In the rows, zero is written as 128.
Rows near named flat spaces through zero (a row that begins with a name and a colon came from that space)
nmzj: [102 102 135 109 103 117 127 103 139  69 156 100 138 141 136 108 141 126
 125 140 110 148]
czgs: [163 111 108 169 141 134 123 121 114 156 117 182 160 130 141 137 103 130
 153 123 169  87]
ctbn: [179 146 151 102 125 131 116 160 192  82 131  72 108 157  96  99 147 163
 166 114  65  70]
sngz: [ 65 128  96 111 138 122 103 135 116 110 139 160 140 120  97 129 147  87
  70 133 144 194]
czgs: [100  84 160 145 127 128 117 105 153  97 134  88 173 138 138 124 141 147
 126 128 139 102]
ctbn: [170 141 171  87 138 118 131 135 160 115 108  72 121 157 129 130 104 178
 127 126 134  94]
ctbn: [148 143 140 150 145 166 118 150 195  83 151 129 127 137  80 100 155 102
 199 121  76  64]
sngz: [111 121 151 114 143 140 130 111 150 112 125  92 131 136 135 137 112 136
 123 132 147 130]
sngz: [150  84 196 138 169 182 155  24 142  77  59 107 176 151 130  97 127 160
 177 139 140  82]
sngz: [ 99 131 118 178  79  59  87 232 131 190 173 121 153  99 106 147 196 133
  80 101  80 103]
sngz: [ 79 127  84  81 149 150 112 123  98  92 125 145 105 134 114 105 132  98
  71 135 164 203]
nmzj: [142 140 182 120 108 113 149 115 127 119 138 121 118 125 161 121 134 133
 150 141 113 116]
nmzj: [108 140 126 132 149 136 111 139 196 132 123  81 128 123  93 166 121 135
 133 111  96 128]
sngz: [127 142  99  92 108 121 140 112  84 128 119 139  76 117 157 119 127 127
 111 133 111 195]
nmzj: [152 144  95 151 156 128 100 161 147 166  95 162 148 124  72 147 134 133
 122 104 116 108]
nmzj: [124 140 137 169 149  93  82 184 168 189 132 155 169 110 130 189 118 138
 108 106 162  89]
czgs: [176  84  52 144 116 134 123 143 102 161  98  84 130 152 120 118 110 194
 119  98 131  93]
sngz: [122 122 118 126  98 110 161 130  83 147 147 122 136 132 112 124 120 114
 106 144 135 146]
ctbn: [113 114  91 148 145 168 110 139 152 111 132 114 122 129 100 112 146 118
 145 111 110 112]
czgs: [ 91 124 108 155 124 111 114 165 164 152 154 101 163 122  71 163 132 114
 105 118 112 125]
ctbn: [126 131  98 142 153 153 114 123 165 107 166 174 128 131 144 149  79  86
 172 134 170 120]
sngz: [121 119  77 111 181 165 105  77 148  95  98 176 134 137 125 144  82 112
 134 128 172 171]
nmzj: [125 150 118 124 143 183 186 153 129 156 180  76  85 143 114 143  51  82
 159 148 189 105]
ctbn: [147 137 108 101 154 142 119 137 141 137  69  85 118 142  69 125 136 168
 100 106  99 133]
ctbn: [111 119 139 156 132 143  92 108 154  76 158 194 123 107 194 111 158  98
 181 127 122 118]
ctbn: [ 99 122 166 147  73  70 116 114 119  90 192 198 153 102 189 119 169  88
 144 152 103 150]
sngz: [162 145 172 127 101 120 170  73  98 123 101 156 110 110 153 108 152 130
 173 144  66 141]
sngz: [175 123  95 126 150 148 125 124 166 145 122  96 106 147 166 168  44 166
 166 114 170  96]
ctbn: [144 148  98 131 109 113 123 145 152 108 175 169 121 128 116 133 115  91
 164 135 102 132]
nmzj: [126 128  60 100 134 162 152 127 129 103 151 104 109 156  67 118  85  96
 130 138 135 156]
nmzj: [195 177 221 104  84  40 135 143 167 126 135 133 141 129 140 146 140 163
 153 139  61  96]
czgs: [128  74  48 170 118 140 118 135 145 163 101  45 151 137  76 145 128 183
 118  89  84 108]
czgs: [145 110 129 138 121 123 147 138  95 138 158 147 156 150 139 120  92 116
 126 146 200  92]
ctbn: [164 173 188 123  93  73 154 123 110 135 139 195 136 112 133 128 147 105
 150 154  86 133]
nmzj: [148 148 122 121 136  95  98 155 156 159  89 120 136 123  98 158 138 168
 100 103  93 131]
czgs: [144 109 116 165 155 152 117 104 142 140  89 144 155 125 119 135 128 144
 154 112 127  98]
ctbn: [169 173 174  83 117  61 109 128 199  72 146 167 157 146  99 148 117 124
 145 145  85 133]
sngz: [124 129 137  89 111 122 127 154 136 143 132  21  62 131 193 142 109 188
 103 112 132 136]
czgs: [105 137  91 140 145 187 172  95  89 168 120 129  74 103 147 143  91  92
 150 135 148 171]
czgs: [184 135 106 124 112 118 157 135 112 129 120 138 149 155  51 105 123 127
 141 135  95 105]
nmzj: [130 142 152 123 123  89 109 131 140 151 116 135 129 112 165 164 125 153
 111 121 126 143]
nmzj: [110 107 151 136 116 102 115 176 106 166 144  86 143 132 163 135 132 161
  76 120 184  96]
czgs: [114 157 158  98 187 189 132 112 140 120  72 107  86 123 112 115 140 127
 125 122 131 141]
czgs: [105 121 110 141 146 145 108 128 166 137  96  84 128 117  94 144 150 150
 121 102  82 135]
[ 96 117 177 147 105 101 111 156 132 136 128  91 148 111 125 115 202 149
  98 116  84 109]
sngz
[152 170 195 131 112 103 168  74 172 134 136 141 118 104 162 178  93 114
 201 151  79 139]
sngz
[107  96 117 154  78 101 163 117 138 115 177  85 186 142  57 132 128 106
 134 146  83 125]
czgs
[131 119 191 100 118  92 116 107 134 102 125 114 137 134 198 131 126 166
 113 137 154 126]
ctbn
[ 99 110 118 111 117  96 119 128 139 117 142 101 161 141 106 148 115 134
  83 133 141 156]
ctbn
[145 127 163 134 109 131 132 128 104 126 117 122  98 116 178  92 174 152
 147 121  97 104]
ctbn
[ 43 141 167 153 131 109 132 163 160 141 210 136 177 113  96 175 113  46
 102 156 180 135]
czgs
[155 142 108 146 138 122  65 159 168 139  99 150  94 103 172 137 166 171
 150  84  77 109]
sngz
[158 152  86 117 136 139 146 135  81 184  70 134  92 119  95 128 130 146
 106 113 104 157]
ctbn
[221 182 114 107 118 113 171 164 104 156 134 171 115 154  67 118  87 110
 156 145 123  97]
nmzj
[117 116 136 121 121 122 122 147 144 121 132  73 134 139 110 122 143 150
 108 120 115 114]
nmzj
[149 157  94 153 149 127 116 148 194 123 163 188 163 135  55 164  88  73
 175 132 119 106]
nmzj
[107 110  87 109  96 111 157  99  52 141 119 133 123 125 125 118 126 122
  80 142 131 201]
sngz
[101  97 112  80 105  79 105 130 117 122  98  50 142 145 119 134 143 195
  34 114 117 180]
ctbn
[152 102  92 140 118 156 146 116  74  84 142 188 150 153  87  54 151  89
 150 145 134 106]
nmzj
[162 117 167  99 106 123 168 144  81 170 104  21  94 150 169 114 111 204
  97 125 157  93]
ctbn
[120 117 158 143 175 173 131 105 118 134 111 149 137 129 164 127 105 118
 139 135 210  99]
czgs
[127 124  83  93 128 122 124 171 116 156 112  54 110 150  89 135 110 167
  62 111 142 145]
nmzj
[108 105 128 129 134 133 107 120 158  94 163 123 137 137 171 138 102 123
 139 132 171 119]
ctbn
[125 121  82  91 165 164  98 164 154 117 135  74  86 156 149 135  76 153
 105 110 198 122]
sngz

Rows near named flat spaces through zero (a row that begins with a name and a colon came from that space)
cc-jb: [120  96 139 161 112 175 113 180  76  95 130 182  97  92 123 172 100 140
 149  90 130 115]
bl-lb: [164  97 159 132 193  86 151 129 132  31 139 122 130 140  99 119 182  68
 163 109 107 105]
sc-hn: [139 141 166 109 110 106  81 100 147 124 145  86 117 141 109  68 148 110
 135 156 107 105]
rn-jh: [177 119 142 153 165 113 125  88 169  93 155  71 120 127 108  78 145  84
 155 165  92 115]
sc-hn: [129 110 151 161 146 167 101 127 151 111 140 111  96 121  73  71 112 131
 168  92 123 113]
sc-hn: [121 131 126 175 129 146  84 124 154  90 136 140 121 105 127 115  99 144
 169  90 160 156]
lf-tr: [ 65 144 131 126  52 148 187 119 104 116 159  99 106  81 113 160 109 103
 111 129 132 137]
sc-hn: [180 125 125  92 135 163 217 123 209 143 127  90 117  99  96  96 136  88
 164  66 190  35]
lf-tr: [181 115 107 132 197 132 139 113 148 170 110 112 137 170 132  93 137 136
 120 172  88 121]
lf-tr: [ 97 133 142 132  75 158 149 114 101 110 151 106  91  99 122 129 112 108
 130 151 114 117]
rn-jh: [177 139 143 108 120 149 116 123 141 151 123 110 110 139 129  80 133 128
 135 158 110  77]
sc-hn: [153 131 134 139 159 154  95 128 110 131 107 139 110 170 133  79 127 157
 136 165  85 127]
cc-jb: [ 54 119 123  58 120  71 149  81 108 158 119 115 142 164 154 148 161 102
  92 153 147 136]
cc-jb: [ 64 191 108 127  70 177 223  98  97 102 124 105 101 131 144 117 108 137
 111 168 116 168]
sc-hn: [181 172 125 127 119  76 148 153 159 102 137 123 180 111 135 157 154 117
 111 122 131 144]
cc-jb: [101 131 155  79 132  99 180 101 150 143 141  63 127 153  62  81 171  88
 109 122 109 102]
bl-lb: [120  82 152 123 138 136 104 167  75 117 123 169 108 129 113 154 135 127
 132 105 114 100]
bl-lb: [165  47  90 191 222 114 141 133 144 133 144 134 150 102 122 189 116 102
 137 119 114 148]
lf-tr: [115 104 138 123 164 147 175  91 130 114 133  86  95 150  92  80 142  94
 143 144  99 105]
lf-tr: [154 140 114 135 144 132 136 118 143 174 127 100 137 146 121 103 125 142
 104 170  89 138]
lq-bg: [ 86 141 140 123  82 133 142 131 122 126 144 114 120 105 103 135 120 123
 119 106 139 134]
lq-bg: [154 158 113 119 142 149 194  98 150 123 119  94 121 148 137  88 136 117
 131 166 113 118]
rn-jh: [122 155 150 130 106 133  66 101 148 149 137  93 114 147 109  55 121 148
 131 155 107 135]
lq-bg: [138 132 142 146 138 150 144 108 156  88 141  97 105 122 100  80 128 108
 163 119 125 115]
cc-jb: [153  83  90 156 201  73 100 152 151 171 123 156 190 127 134 194 130 140
 106 101 139 170]
bl-lb: [191  89 152  70 155 126 130 115 153 144 118 116 107 142 133  93 162  83
 157 131 144  19]
lf-tr: [101 154 120 153  69 221 190 142  93 162 137 106  81 103  97 115  79 155
 107 153  85 130]
rn-jh: [114 128 108 147 146 133 192 133 141 115 133 119 140 114 104 149 124 119
 124  99 135 152]
rn-jh: [152  93 124 148 179 145 127  75 157 112 137  94 100 136 132  83 125  96
 168 159 117 106]
lf-tr: [102 112 114 136 178 145 143 154 135 132 100 163 137 150  98 125 124 160
 138  55 157 146]
lq-bg: [163 122 159 133 105 192 128 121 117  74 134 124  63 109 134  82 117 104
 184 140 124  57]
cc-jb: [121  95 154 121 135 118 117 149 102 131 138 128 119 129  90 135 143 114
 119 117 101 108]
sc-hn: [124 143 165 111  66 147 121 139 130 103 146 117 100  95 106 111 127 111
 148 101 148  84]
rn-jh: [186  92 110 199 135 171 170 151 173 171 178  78 124  46  67 154  85 106
 127 115  99 112]
bl-lb: [123  88 137  77 173  97 103  52 213 168 130  73 123 152 111  56 152  85
 165 105 187  71]
bl-lb: [106 113 112 129 143  96 144 104 113 100 131 135 140 128 164 169 137 104
 125 148 136 154]
lq-bg: [105  71 143 151 149 101  73 152 109 125 146 150 133 109  99 169 126 120
 130  89 126 139]
bl-lb: [164 146  82 178 165 184 193 170 106 123 100 167 135 133 145 155 101 173
 119 136  99 164]
rn-jh: [ 83 138 123  94 154  97 156 100 105  95 103 140 136 180 153 122 161 122
 122 141 133 153]
bl-lb: [198 116 135 111 113 145 145 166  92 132 123 153 117 111 159 165 136 113
 121 162 103  65]
lf-tr: [105 125 132 119 175  66 101 111 171 133 127 110 167 161  92 103 158 127
 123  91 143 163]
cc-jb: [100 105  51 122 173 107 131  81 177 236 105 128 173 144 179 162 100 155
 100 135 185 175]
cc-jb: [ 79 162 131  71  88 136 188  82 154 102 119 105 110 133 142  96 140 102
 150 104 195 100]
sc-hn: [192 152 146  90 116 128 207 181 127 132 125 117 140 123  92 134 166 108
 102 119  98  69]
bl-lb: [117  77 157  92 160  71 102  86 149 101 143 104 124 137 118 115 169  64
 155 115 152  88]
lq-bg: [122 143 140  95  84 103  67 130 148 158 126 138 142 119 145 128 127 141
 126 107 175 113]
rn-jh: [192 130 145 172  82 153  74 181 163 139 160 130 128  52 100 143  92 139
 146  86 141  99]
rn-jh: [195 106 147  95 135 121  98 127 111 126 118 142 113 140 172 123 151 104
 142 174 114  57]
lq-bg: [151 103 129 102 152 118 114 117 120 161 117 128 125 153 144 121 143 120
 121 161 112  96]
sc-hn: [ 87  80  98 118 160 125 193 120 125 173 129 120 136 122 110 174 125 108
 105 107 142 131]
sc-hn: [135 155 144 103  78 111 136 145 114 114 135 131 135 112 139 149 142 117
 113 134 131 113]
lq-bg: [ 64 206 172 114  29 175 145 105 153  95 150  71  84 113  67  35 114 135
 147  98 145 124]
lq-bg: [185 153 109  60 131 103 174  65 204 181 119  69 145 146 169  85 156  90
 125 176 161  67]
bl-lb: [175 167 104 133 148 160 180 123 164 133 109 115 134 143 138  92 124 144
 135 141 127 124]
rn-jh: [137 175 154 108  92  91 112 146 123 130 136 111 151 140 108 114 154 136
  94 146  94 141]
lf-tr: [138 122 127 137 153 112  93 104 139 148 131 109 133 149 128 102 131 131
 123 162 102 143]
lf-tr: [130  87 108 134 237 108 149  70 162 163 120  79 136 190  99  72 150 112
 124 165  85 146]
lq-bg: [105 123 140 107 130 115  93 130 107 165 118 131 129 161 116 111 138 148
 105 141 106 133]
cc-jb: [176 169 107 149 145 138 143 108 198 139 127  93 146 129 126  80 118 141
 141 133 137 140]
cc-jb: [ 98 150  77 161 148 171 221 100 160 208 133  64 135 136  81 102  94 153
  84 155  89 184]
[137 142 136 138 111 191 154 141 113 138 125 117  92 129 101  89 110 146
 130 140  94 107]
lf-tr
[137 139 141  99 149 105 124 103 127  84 112 131 126 166 154  96 162 112
 146 148 130 115]
rn-jh
[130 119 106 113 126 188 131 145 115 200  94 159 109 142 145 122  98 173
 122 124 143 100]
bl-lb
[143 107 140 136 121 174 106 184  93 162 117 164 107 121 104 136 109 161
 123 106 108  99]
bl-lb
[100 125 149 136 152  84  48 109 152 125 134 116 144 156  98  86 140 141
 135 108 129 165]
lf-tr
[ 58 148 123 122 139  50 114 116 178 154 140  98 189 142  73 127 147 139
  93  70 157 206]
lf-tr
[114 139 143 134  72 139 114 113 107 120 153 107 104 102 137 130 113 115
 124 166 110 126]
lf-tr
[139 135 116 108 130  99 123 116 158 155 125 120 153 130 145 134 136 125
 119 128 152 126]
lq-bg
[ 54  82 132 158 159 102  47  71 119 147 147 103 117 152 112 103 114 130
 128 156 103 185]
sc-hn
[ 59 128 144 147  48 125  76 112  91 100 163 130 105  81 147 165  97 120
 131 138 142 159]
lf-tr
[116 146  89 149 140  87  97 124  98 123 111 171 170 147 203 186 121 161
 100 172 124 209]
sc-hn
[138 154 127 134 139 103 146 117 129 141 136  90 147 152 110 108 145 128
  92 179  68 161]
cc-jb
[116 127 125 133 123 148 206 110 130 109 146  90 110 110 104 126 129  93
 129 136 113 119]
lq-bg
[152 181 134 139  80 155  66 153 136  94 110 175 125 116 172 112 104 175
 161 104 173 131]
lq-bg
[184 174 134 101 107 106 129 130 148 116 120 123 147 135 160 114 151 124
 125 154 131 107]
sc-hn
[ 88 125 170 149 119 156 112 120 125  89 150  96  87 128  56  65 125 121
 154 103 103 127]
lq-bg
[175 131  92 182 180 138 179 139 146 107 128 128 150 119 131 149 118 130
 130 137 104 163]
bl-lb
[116  73 157 140 161 121 137  99 152 108 165  73 102 112  59  98 142  69
 154 109 111  99]
lq-bg
[137  97 133 154 111 151 160 135 127  76 157 127 103  65 124 169 113  83
 162 100 150  98]
lq-bg
[115 133 149 135  67 122  65 129 102  98 147 145 113  95 159 151 113 124
 139 140 140 129]
lf-tr
[193 154 174 147 136  75  81 158  92  80 149 112 146 153 105 108 174 119
 101 199  14 145]
cc-jb
[107 146 102 170 129 169 198 140 116 136 134 113 126 118  98 138 102 147
 104 134  92 174]
cc-jb
[101  99 150 143 103 166 157 138  88  94 152 122  84  94  97 143 117  99
 141 120 108 104]
lq-bg
[138  75 157 145 177 123  72 122 128 114 138 122 107 142  91  93 138 112
 156 120 102 106]
lq-bg
[156 123 107 105 133 182 144 137 130 193  95 147 111 142 150 113 109 158
 128 134 143  82]
bl-lb
[139  80  92 161 213 135  95 101 125 167 108 141 130 167 155 121 112 150
 131 168 103 156]
lf-tr
[152 130 135 111 108 151 112 132 123 179 124 118 113 133 128 106 121 140
 115 158 107  92]
rn-jh
[179  97 111 119 155 136 198 156 118 115 120 150 132 107 148 184 140  95
 133 119 136  81]
rn-jh
[122  32 105 180 162 148  84  96 114 176 158 117 100  92 140 168  83 105
 137 168 107 126]
rn-jh

Rows near named flat spaces through zero
nr_qb: [117 120 120 163 150 121 134 125 129 118 133 136 134 138 138 133 123 111
 112 144 116 128]
ft_dm: [ 48  42 130 109  74 137 137 115  68 116 164  55  78 179  87 164 178 177
  73 152 132 173]
nr_qb: [169 130 170  70 137 139 103 126 118 123 105 188 149 101 122  94 138 117
 130 133 187 117]
jt_pg: [ 93 113  93 172 167 127 174 190  97 137 171 105  93 137 146 138 151 189
 119 129  41 165]
jt_pg: [104 106 129 144 112 130 175 146 107 141 150  88  98 138 138 145 137 167
 126 114  98 148]
gj_ms: [142 155 119  61  75 154 112 105 146 123 156 128 114  88 109 123 129 137
 113 124 188  97]
jt_pg: [119 115 108 153 201 129 157 175  99 116 126 151 144 121 154 124 103 120
 124 131  92 132]
gj_ms: [139 136 119 112 137 118 128 145 120 140 139 146 132 134 115 128 161 163
 133 130 114 149]
ff_lz: [144 135 173 102 102 133  31 107 144 132  84 129 111 134 100  86 161 122
 156 138 140 135]
gj_ms: [144 180  92  90  94 151  81 101 173 113 183 155 109  84 109 113 150 136
  92 155 169  94]
ff_lz: [143 177 106 160 136 114  43  98 186 121 118 150 136 135 114 109 140  95
 135 157 112 117]
nr_qb: [148  91 195 131 156 124 102  94 116 101 102 206 158 135 134 100 143  74
  90 173 194 123]
ft_dm: [159 194  82 114 113 131 149 136 168 144 173 142 126  88 134 133 129 158
 135 112 123 107]
nr_qb: [ 91 149  79 117 105 168 109 156 137 122 161  57  68  91 127 121 106 155
 131 113  88 109]
ff_lz: [108  85 133 146 171 139 216 168  80 118 134 125 134 115 169 142  83 123
 113 112 119 125]
ff_lz: [139 152 120 109  97 129 114 116 148 137 141 123 119 122 114 129 145 145
 132 125 137 125]
ft_dm: [ 47  63 115 107 100 163 112 141  76 104 147  43  68 142 104 137 131 153
  94 138 114 144]
ft_dm: [132 126 140 134 133 126 117 123 131 126 114 134 133 131 130 121 124 114
 132 131 132 126]
gj_ms: [ 88 113  71 161 144 117 148 130 118 113 191 130 121 154 117 161 162 154
  69 168 100 149]
ft_dm: [145 161 116 114  70 119 130  93 163 144 176 134 115 127 109 144 175 164
 110 136 151 129]
gj_ms: [119  96  93  54 121 133 243 146  70 128 157 122 169 118 121 185  91 151
 106  92 183 122]
tt_nf: [ 97  81 136 124 167 125  83 152  82 115 102 128 126 164 104 116 156 135
 123 152 100 166]
tt_nf: [152 150 149 165 117 136 207 136 150 144 154 130 111  89 183 128 101 134
 134 101 125 104]
tt_nf: [ 98  61 187 218 184 138 207 182  76 122 167 146  74 128 196 106 158 162
  83 155  70 163]
tt_nf: [146 166 109 146  89 128 182  97 172 132 198 148 119  99 148 149 135 139
  89 135 158 101]
jt_pg: [ 90   2 237 111 101 126 140  83  54 109  35  87 151 188 118 142  94  60
 124 122 203 144]
nr_qb: [152 149 147 136  70 114 177 100 157 157 146 114 123 128 138 150 137 148
 140 103 145 125]
gj_ms: [106 103 148 148 112 122 111 124 118 134 119  96 103 157 120 128 153 142
 132 133 103 154]
jt_pg: [134 169  79 130 122 131 164 142 150 138 169 120 123 103 138 145 116 152
 129 111 110 113]
jt_pg: [191 234  72 130 154 144 184 170 186 146 185 177 131  37 178 113  92 149
 148  96 109  76]
nr_qb: [102  90 166 124  75 129 105  95 118 129 113  82 102 160 107 134 149 130
 123 133 145 144]
ft_dm: [172 146 173 113  74 102 113  74 161 150 131 167 141 147 108 129 187 140
 126 140 178 139]
ft_dm: [149 115 166 131 116 101 135 100 128 140 116 159 152 159 119 136 162 128
 126 137 154 148]
gj_ms: [189 179 156 111 148 131  89 137 161 140  84 174 149  90 143  83 110 104
 179 109 138 103]
ft_dm: [102  92 141 153 143 125 118 122 110 114 110 117 129 153 128 131 123 105
 116 143 121 138]
ff_lz: [ 90  82 103 199 233 142 172 144  98  64 155 185 155 113 180 130  70  52
  44 183 133  99]
tt_nf: [128 124 161 196 119 147 210 125 144 122 191 141  83  88 196 122 121 131
  80 140 132 104]
tt_nf: [117 114 120 140 140 120 139 135 115 126 157 144 122 142 124 135 163 152
 101 150 116 149]
tt_nf: [144 112 176 179 106  83 165  87 142 155  66 106 169 183 140 160 104  88
 173  97 129 141]
nr_qb: [144 154 123 202  88  89 220  93 173 160 164 115 137 150 159 179 129 139
 130 108 112 130]
ff_lz: [120 111 130 129 123 107 122 118 117 136 113 120 143 167 107 145 148 135
 134 131 122 154]
jt_pg: [119  69 191 133 143 134 162 137  83 123  87 123 133 137 151 121 103 104
 133 117 146 135]
gj_ms: [120 144 103 186 162 138 131 106 163  93 134 144 144 104 165 128  62  50
  99 148 137  78]
jt_pg: [ 97 147  57 120  99 109  54  93 154 121 154 103 127 171  65 156 173 143
 106 162 113 147]
ff_lz: [150 177 110 139 126 139 145 147 161 142 138 118 115  87 155 118  98 134
 158  99 104 102]
[128 145  91  74  40  95 105  69 149 149 172 116 136 177  51 177 212 185
 107 143 165 160]
ff_lz
[109  58 185  86 138 168 170 156  58 107 127 132 105  99 149 107 112 131
  96 127 173 124]
ff_lz
[150 172  95 102 113 125  94  94 168 120 128 147 158 114 108 134 111  97
 128 132 167  97]
jt_pg
[167 154 149  96 163 146 113 165 127 134  78 149 144  84 149  88  83 107
 181  94 130 104]
ft_dm
[120 151  99  63 123 173  50 132 136  99 125 119 110  80 105  95 102 108
 123 135 157  89]
tt_nf
[ 86 109  90 135  79 130 233 135 109 145 173  43 106 137 137 191 101 169
 121  87 109 132]
jt_pg
[ 94 109 104 159 157 120 112 161 106 128 150 116 102 157 117 129 173 170
 115 152  61 170]
jt_pg
[178 147 125  64 155 130 190 157 109 140 105 170 186  90 142 134  78 121
 161  81 172 104]
gj_ms
[120 103 158 123 142 140  99 134 110 117  87 119 125 128 131 106 108 102
 142 126 131 126]
ft_dm
[123 120 117 125 121 102 110 105 127 130 120 131 152 169  97 150 153 128
 123 141 133 149]
tt_nf
[154 201  90 102  58 109  47  73 201 146 154 129 123 138  74 133 187 152
 136 143 141 127]
ff_lz
[117 110  82 166 205  98 201 168  93 127 146 162 175 155 143 164 122 138
 111 134  86 154]
gj_ms
[103  79 149 181 216 141 123 146  96  82 103 167 143 124 167 102  85  58
  91 166 124 114]
ff_lz
[102 106 101 105 157 122  94 160  91 128  96 102 138 159  96 133 132 142
 152 123  90 159]
nr_qb
[133  98 166  72 118 138 135 149  86 139 103 121 124 127 116 118 138 154
 148 106 147 145]
ft_dm
[139 140 154  94  91 131  21  87 153 121 112 143 114 137  85  96 178 122
 124 161 162 131]
ff_lz
[120  95 183  85  75 143  86  99 114 125 105 106 103 136 103 111 151 128
 125 133 174 134]
nr_qb
[137 124 165  63  61 151 114 109 126 137 112  93 106 109 111 118 124 137
 147 101 179 114]
gj_ms
[136 121 140 150 148 117 174 157 112 146 129 133 128 133 149 132 136 154
 143 113  96 148]
tt_nf
[128 125 113 153 169 114 154 146 119 127 127 147 151 137 141 137 118 122
 127 130 106 135]
gj_ms
[155 144 120 132 105  72 154  97 146 165  95 124 187 184 103 176 137 130
 173  99 127 153]
tt_nf
[109 158  60 148 143 120 107 151 142 132 176 121 108 137 111 137 168 175
 116 148  65 150]
jt_pg
[143 167 119 135 138 155 100 128 163 111 147 151 109  75 150  95 107 105
 116 140 137  87]
ff_lz
[152 175 124  98 123 159  87 142 157 128 115 124 110  73 137  90  96 117
 160 107 132  91]
ft_dm
[ 84 106 108 235 174  94  95 139 129 125 150 125 103 193 126 132 193 150
 102 182  28 185]
gj_ms
[101  92 101 129 129 106 157 106 103 116 157 139 154 171 103 172 153 133
  79 157 148 150]
ff_lz
[140 158  85 160 183 101 106 157 139 135 164 186 137 144 119 122 191 169
 115 164  70 162]
gj_ms
[ 80  72 141 166 121 103 128 141  89 144 131  82  96 198 106 147 193 183
 123 143  63 198]
gj_ms
[ 90  96 169 182  96 160 127  71 152  90  84  60 112 111 171 126  17  12
 119 119 170  62]
gj_ms
